Below is a small trained network, with its code and all its weights. Each question gives an input and a target symbol and asks what happens when units are switched off, that is, made to give their printed mean instead of their output.

import numpy as np


def w(rows, s, z=0):
    codes = np.array(rows[::2]) - 128.0
    scale = np.full(codes.shape[1], s)
    scale[-1] = z or s
    return codes * scale


def f(y):
    return np.maximum(y, 0)


def softmax(a):
    e = np.exp(a - a.max(-1, keepdims=True))
    return e / e.sum(-1, keepdims=True)


def log_softmax(a):
    a = a - a.max(-1, keepdims=True)
    return a - np.log(np.exp(a).sum(-1, keepdims=True))


def net(x, mask):
    ids = ['αγδζηλμφψω'.index(c) for c in x.split()]
    T = len(ids)
    res = E[ids] + P[:T]
    u = 0
    for l in range(2):
        r = res
        for j in range(3):
            rows = slice(4 * j, 4 * j + 4)
            q, k, v = (r @ M[l][rows].T for M in (Q, K, V))
            z = softmax(np.where(np.tri(T) > 0, q @ k.T / 4**0.5, -1e9)) @ v
            o = O[l][rows]
            res = res + np.where(mask[u + j], z, o[:, -1]) @ o[:, :-1]
        u += 3
        y = f(res @ A[l][:, :-1].T + A[l][:, -1])
        res = res + np.where(mask[u : u + 4], y, B[l][:, -1]) @ B[l][:, :-1]
        u += 4
    return log_softmax(res[-1] @ U[:, :-1].T + U[:, -1])


Q, K, V, O, A, B = {}, {}, {}, {}, {}, {}
E = w([
[170,122,105,93,130,136,109,113,12],'α',
[110,207,159,179,70,90,135,83,36],'γ',
[105,146,33,221,102,91,135,121,186],'δ',
[188,177,101,58,217,140,123,91,123],'ζ',
[98,84,164,194,127,89,169,134,140],'η',
[2,102,84,124,193,79,114,85,40],'λ',
[155,119,109,131,29,198,198,65,109],'μ',
[113,146,19,110,145,124,109,164,137],'φ',
[160,98,149,128,149,159,53,150,248],'ψ',
[48,84,87,192,140,185,103,165,144],'ω',
],0.019)
P = w([
[134,130,149,137,131,131,118,171,108],'0',
[113,157,216,57,255,186,168,130,144],'1',
[125,151,193,80,175,153,139,116,165],'2',
[148,138,155,121,139,135,125,119,143],'3',
[107,141,172,40,153,104,122,179,98],'4',
[116,170,118,75,135,112,139,168,70],'5',
[148,167,101,101,59,47,107,150,90],'6',
[97,180,127,113,166,89,99,188,83],'7',
[75,185,123,105,150,80,84,148,91],'8',
[107,176,77,164,52,45,63,138,121],'9',
],0.0053)
Q[0] = w([
[84,149,156,105,197,61,146,254,142],'L0H0',
[119,115,144,136,139,64,121,195,95],'L0H0',
[135,168,106,124,106,221,91,181,191],'L0H0',
[176,147,116,79,101,238,116,143,115],'L0H0',
[187,123,161,156,123,94,84,75,87],'L0H1',
[139,149,48,172,118,138,77,86,120],'L0H1',
[96,139,176,129,77,49,154,152,192],'L0H1',
[193,104,154,158,123,98,187,176,105],'L0H1',
[183,123,139,163,164,143,200,152,158],'L0H2',
[178,165,117,182,171,119,134,181,142],'L0H2',
[127,169,102,135,93,56,118,63,196],'L0H2',
[86,123,123,72,122,147,130,69,150],'L0H2',
],0.0078)
K[0] = w([
[80,111,2,199,161,6,26,134,152],'L0H0',
[176,153,155,217,213,53,149,142,120],'L0H0',
[203,134,64,71,123,169,118,187,155],'L0H0',
[201,52,107,93,136,138,150,105,172],'L0H0',
[211,129,71,160,65,104,134,170,79],'L0H1',
[183,236,50,141,34,32,104,162,93],'L0H1',
[147,42,88,139,92,150,68,160,189],'L0H1',
[114,107,137,107,188,68,137,123,106],'L0H1',
[144,155,179,197,191,135,139,92,115],'L0H2',
[135,146,76,57,120,79,46,199,175],'L0H2',
[193,92,129,201,39,79,170,76,90],'L0H2',
[144,138,158,100,75,194,136,74,152],'L0H2',
],0.0072)
V[0] = w([
[105,43,104,90,127,92,172,57,156],'L0H0',
[89,133,90,87,126,129,151,96,115],'L0H0',
[84,30,115,115,124,54,182,102,185],'L0H0',
[171,135,73,160,143,64,88,157,136],'L0H0',
[206,59,106,52,121,105,115,171,109],'L0H1',
[159,254,186,173,97,135,102,115,89],'L0H1',
[133,94,161,100,134,73,59,198,23],'L0H1',
[118,182,104,215,124,146,79,65,151],'L0H1',
[99,60,24,28,179,126,167,105,147],'L0H2',
[125,171,116,134,73,135,163,8,100],'L0H2',
[162,32,153,147,100,193,138,156,108],'L0H2',
[103,115,143,124,177,125,137,171,111],'L0H2',
],0.0069)
O[0] = w([
[168,93,90,116,203,101,104,134,129,140],'L0H0',
[138,127,128,127,151,163,160,198,91,174],'L0H0',
[178,23,145,176,149,143,149,118,94,80],'L0H0',
[104,83,135,94,92,114,152,100,185,72],'L0H0',
[165,139,103,50,33,163,60,64,126,96],'L0H1',
[29,182,207,213,189,134,87,161,88,210],'L0H1',
[65,116,132,138,79,126,42,72,206,102],'L0H1',
[68,146,102,109,233,135,202,172,179,158],'L0H1',
[113,125,135,59,74,150,163,96,132,139],'L0H2',
[153,106,108,118,156,117,190,236,3,253],'L0H2',
[253,52,233,97,135,176,139,159,108,126],'L0H2',
[110,50,186,130,67,109,133,63,175,89],'L0H2',
],0.0056,0.0067)
A[0] = w([
[166,70,97,145,126,173,150,139,109,43],'L0N0',
[254,169,130,62,183,70,93,138,202,2],'L0N1',
[171,143,23,96,134,163,62,134,73,94],'L0N2',
[97,76,93,136,122,194,74,163,164,43],'L0N3',
],0.0075,0.0021)
B[0] = w([
[52,139,18,112,155,113,111,96,184,193],'L0N0',
[95,229,11,112,33,79,180,219,39,191],'L0N1',
[95,29,156,3,112,126,69,111,163,254],'L0N2',
[62,192,224,133,83,196,148,171,65,149],'L0N3',
],0.0071,0.0066)
Q[1] = w([
[27,115,125,125,114,79,39,141,67],'L1H0',
[63,195,189,137,155,71,111,253,89],'L1H0',
[61,70,141,108,150,143,107,61,155],'L1H0',
[144,49,214,108,147,122,189,113,152],'L1H0',
[139,173,117,94,130,77,138,150,75],'L1H1',
[176,67,247,85,164,110,87,144,122],'L1H1',
[31,76,88,70,45,87,178,160,136],'L1H1',
[157,180,183,92,217,154,30,154,187],'L1H1',
[163,137,183,32,166,63,109,48,221],'L1H2',
[69,123,130,94,75,97,137,184,146],'L1H2',
[155,61,141,81,57,144,180,74,135],'L1H2',
[141,159,124,197,117,84,60,147,62],'L1H2',
],0.007)
K[1] = w([
[106,174,213,160,128,34,63,74,42],'L1H0',
[128,181,159,204,127,154,148,114,44],'L1H0',
[123,87,125,150,136,155,57,99,168],'L1H0',
[103,42,147,125,155,165,107,84,165],'L1H0',
[164,173,88,152,146,97,92,87,81],'L1H1',
[124,150,141,117,184,189,139,95,141],'L1H1',
[255,143,116,136,109,126,169,60,24],'L1H1',
[132,104,158,131,186,126,121,191,194],'L1H1',
[139,126,124,108,234,153,76,108,184],'L1H2',
[168,148,126,149,119,126,146,170,84],'L1H2',
[181,160,190,105,156,89,133,100,132],'L1H2',
[111,83,87,182,103,101,114,163,169],'L1H2',
],0.0088)
V[1] = w([
[118,169,92,83,197,134,154,156,211],'L1H0',
[142,220,106,160,79,86,119,146,135],'L1H0',
[186,124,45,133,116,170,115,135,70],'L1H0',
[88,104,60,130,99,191,110,102,152],'L1H0',
[131,164,128,254,105,86,114,107,96],'L1H1',
[127,182,110,225,87,146,79,128,46],'L1H1',
[196,128,162,115,138,141,139,113,157],'L1H1',
[135,105,172,178,99,140,164,154,120],'L1H1',
[126,118,71,100,75,143,168,106,138],'L1H2',
[195,113,82,118,60,56,139,229,135],'L1H2',
[151,87,92,124,166,104,134,49,75],'L1H2',
[129,67,90,29,124,182,111,210,157],'L1H2',
],0.0073)
O[1] = w([
[82,201,98,175,167,135,133,140,167,101],'L1H0',
[144,161,116,76,177,199,200,83,153,255],'L1H0',
[67,185,178,97,194,97,136,127,164,172],'L1H0',
[76,109,181,125,120,97,99,171,152,55],'L1H0',
[58,103,204,78,129,80,233,201,133,89],'L1H1',
[137,136,172,2,122,126,148,156,102,219],'L1H1',
[142,84,116,163,117,125,172,145,186,34],'L1H1',
[118,69,167,117,95,143,147,194,98,72],'L1H1',
[104,82,99,126,152,197,137,112,142,166],'L1H2',
[169,97,156,84,216,178,154,111,217,163],'L1H2',
[157,101,74,137,85,113,183,19,113,122],'L1H2',
[99,69,120,143,62,164,124,187,149,170],'L1H2',
],0.0064,0.0076)
A[1] = w([
[54,24,195,255,189,218,100,94,163,86],'L1N0',
[165,162,84,232,100,110,128,199,216,1],'L1N1',
[152,70,70,157,171,54,63,171,240,73],'L1N2',
[98,73,161,209,97,218,136,82,142,195],'L1N3',
],0.0077,0.0033)
B[1] = w([
[125,238,103,194,47,2,147,181,92,231],'L1N0',
[159,67,187,150,238,177,100,178,153,187],'L1N1',
[54,41,182,88,129,123,218,33,228,213],'L1N2',
[231,141,188,179,52,141,157,118,84,252],'L1N3',
],0.0073,0.0034)
U = w([
[129,111,205,93,147,122,40,95,133,253],'α',
[74,137,176,80,125,120,144,126,150,122],'γ',
[91,120,139,145,185,136,182,112,176,101],'δ',
[113,195,99,120,176,132,94,82,133,85],'ζ',
[177,109,160,112,126,64,166,84,175,217],'η',
[38,95,88,135,139,91,130,102,95,21],'λ',
[181,63,111,121,107,254,227,119,101,93],'μ',
[8,96,136,69,68,161,170,110,180,84],'φ',
[131,135,204,110,160,195,81,176,186,119],'ψ',
[55,141,136,146,115,152,101,173,137,81],'ω',
],0.0069,0.0045)

Each question gives the input, a string of symbols that net reads in full, and the target symbol t.
The units are the heads (4 rows each of Q, K, V and O) and the neurons (one row each of A and B). Each row of codes is followed by its name. A weight is (code - 128) times the scale printed after its matrix; where a second scale follows, it is the last column's (O, A, B and U).
mask holds one flag per unit, layer by layer, with each layer's heads first. A switched-off unit (its flag False) gives its mean, the last column of its rows in O or B, instead of its output. The means were averaged over made-up inputs and are rounded, as every weight is.
A unit's drop is (log p(t) with every unit on - log p(t) with that unit switched off) / (log p(t) with every unit on - log p(t) with every unit switched off).
The circuit of an input: a set's keep is (log p(t) with only the set's units on - log p(t) with every unit switched off) / (log p(t) with every unit on - log p(t) with every unit switched off). Starting from the 12 units with the biggest drops (on a tie, the unit counted first), units are removed one at a time, each time the one whose removal leaves the highest keep (on an exact tie, the one counted first), for as long as the keep stays at least 0.8.
units of the circuit, in order: the units of the circuit, biggest drop first
k most important neurons of layer l: the k neurons of layer l with the biggest drops, biggest first
which heads matter: for each layer, one digit per head in row order, 1 if its drop is at least 0.15 and else 0, layers parted by /
input μ γ γ γ φ, target γ: most important neuron of layer 0	[L0N2]
input γ λ λ, target γ: which heads matter	001 / 011
input μ γ μ η, target μ: units of the circuit, in order	[L1H0, L0H1, L0N2]
input φ φ γ, target φ: units of the circuit, in order	[L1H1, L0H0, L0H1, L1H2]
input γ ω δ, target γ: units of the circuit, in order	[L1H1, L1H2, L0H1]
input μ ζ δ δ μ δ μ α ζ ω, target ω: 2 most important neurons of layer 0	[L0N3, L0N2]
input ζ η μ η, target η: 3 most important neurons of layer 1	[L1N0, L1N3, L1N2]
input γ φ ζ, target γ: units of the circuit, in order	[L1H1, L0H2, L0N1]
input γ μ ψ φ η μ ζ μ η, target μ: units of the circuit, in order	[L1H0, L0H1]
input γ ζ μ, target γ: which heads matter	000 / 011
input δ ζ μ λ μ δ μ μ φ δ, target δ: which heads matter	010 / 000
input μ ζ γ, target μ: units of the circuit, in order	[L1H0, L0N0, L1H2, L0H2]
input α ψ ζ α ζ ζ λ φ, target φ: units of the circuit, in order	[L0H1, L0N2, L1H2]
input μ μ ω, target ω: which heads matter	000 / 100
input ζ γ ψ μ μ μ μ μ α, target μ: units of the circuit, in order	[L1H0, L1H2]
input ψ γ ζ, target ψ: which heads matter	010 / 001
input ζ ζ ζ, target ζ: units of the circuit, in order	[L1H1, L1H0]
input μ α η μ γ ζ μ ζ ψ δ, target μ: which heads matter	010 / 100
input δ μ ζ, target ζ: units of the circuit, in order	[L0N1, L1H1, L1H0]
input ζ φ ζ ζ δ γ μ, target ζ: units of the circuit, in order	[L0N1, L0H1, L1H0, L1H1]
input γ μ ζ, target γ: units of the circuit, in order	[L1H1, L0N1, L0H2]
input ζ ζ μ φ φ α ζ μ α, target α: which heads matter	010 / 110
input γ μ δ, target γ: which heads matter	001 / 011
input ζ μ μ α μ λ α η μ δ, target δ: most important neuron of layer 1	[L1N2]
input ζ γ μ, target ζ: which heads matter	010 / 001
input μ α ζ λ μ α ζ η λ α, target α: which heads matter	010 / 100
input ω φ μ γ μ μ μ ζ, target μ: 2 most important neurons of layer 0	[L0N0, L0N1]
input γ ζ η μ, target γ: most important neuron of layer 0	[L0N2]
input λ μ μ ω μ γ λ ψ, target μ: which heads matter	010 / 100
